x = [  4.5 -25.6   4.0  -7.8  52.6]
The 2nd entry from the right?
Answer: -7.8
The third entry from the right?
Answer: 4.0
The entry just left of the smallest entry: 4.5
